Below are the code and all the weights of a small trained network. Each question names an input and a class and asks about switching units off, where a switched-off unit gives its printed mean instead of its output.

import numpy as np


def w(rows, s, z=0):
    codes = np.array(rows[::2]) - 128.0
    scale = np.full(codes.shape[1], s)
    scale[-1] = z or s
    return codes * scale


def f(y):
    return np.maximum(y, 0)


def log_softmax(a):
    a = a - a.max(-1, keepdims=True)
    return a - np.log(np.exp(a).sum(-1, keepdims=True))


def net(x, mask):
    res = np.array(x, float).reshape(1, 2) / 4 @ E
    y = f(res @ A[0][:, :-1].T + A[0][:, -1])
    res = res + np.where(mask, y, B[0][:, -1]) @ B[0][:, :-1]
    return log_softmax(res[-1] @ U[:, :-1].T + U[:, -1])


A, B = {}, {}
E = w([
[50,191,246,100],'x0',
[194,206,118,42],'x1',
],0.011)
A[0] = w([
[66,123,206,57,1],'neuron 0',
[185,106,93,149,13],'neuron 1',
[74,59,179,250,42],'neuron 2',
[141,163,197,138,17],'neuron 3',
[202,213,164,107,102],'neuron 4',
[84,149,196,100,156],'neuron 5',
],0.016,0.009)
B[0] = w([
[211,74,161,146,211],'neuron 0',
[222,113,221,230,172],'neuron 1',
[171,221,130,38,248],'neuron 2',
[249,109,215,138,165],'neuron 3',
[105,209,68,82,233],'neuron 4',
[94,80,151,187,252],'neuron 5',
],0.012,0.011)
U = w([
[151,207,143,43,56],'0',
[203,12,186,253,71],'1',
[9,78,109,135,250],'2',
],0.011,0.017)

Each question gives the input, the list of numbers given to net, and the class t.
The units are the neurons (one row each of A and B). Each row of codes is followed by its name. A weight is (code - 128) times the scale printed after its matrix; where a second scale follows, it is the last column's (A, B and U).
mask holds one flag per neuron, in row order. A switched-off neuron (its flag False) gives its mean, the last column of its row in B, instead of its output. The means were averaged over made-up inputs and are rounded, as every weight is.
A unit's drop is (log p(t) with every unit on - log p(t) with that unit switched off) / (log p(t) with every unit on - log p(t) with every unit switched off).
The circuit of an input: a set's keep is (log p(t) with only the set's units on - log p(t) with every unit switched off) / (log p(t) with every unit on - log p(t) with every unit switched off). Starting from all 6 units, units are removed one at a time, each time the one whose removal leaves the highest keep (on an exact tie, the one counted first), for as long as the keep stays at least 0.8.
circuit, biggest first: the units of the circuit, biggest drop first
top k neurons: the k neurons with the biggest drops, biggest first
drop when u is switched off: that unit's drop, to one decimal
input [8,-7], class 1: top 3 neurons : (neuron 5; neuron 0; neuron 4)
input [-6,5], class 1: circuit, biggest first : (neuron 1)
input [-3,-1], class 2: top 3 neurons : (neuron 0; neuron 3; neuron 5)
input [-1,-2], class 2: circuit, biggest first : (neuron 0; neuron 3)
input [5,4], class 1: top 2 neurons : (neuron 2; neuron 5)
input [1,-4], class 0: top 2 neurons : (neuron 2; neuron 5)
input [-7,4], class 1: top 2 neurons : (neuron 1; neuron 2)
input [-1,1], class 2: top 2 neurons : (neuron 2; neuron 0)
input [2,0], class 2: top 3 neurons : (neuron 1; neuron 0; neuron 3)
input [7,5], class 1: top 4 neurons : (neuron 5; neuron 0; neuron 2; neuron 3)
input [-5,4], class 1: top 2 neurons : (neuron 2; neuron 1)
input [6,-6], class 0: top 2 neurons : (neuron 2; neuron 1)
input [1,3], class 2: top 2 neurons : (neuron 2; neuron 3)
input [-3,3], class 2: drop when neuron 3 is switched off : 0.2
input [2,-2], class 2: drop when neuron 4 is switched off : 0.1
input [1,2], class 2: drop when neuron 5 is switched off : 0.0
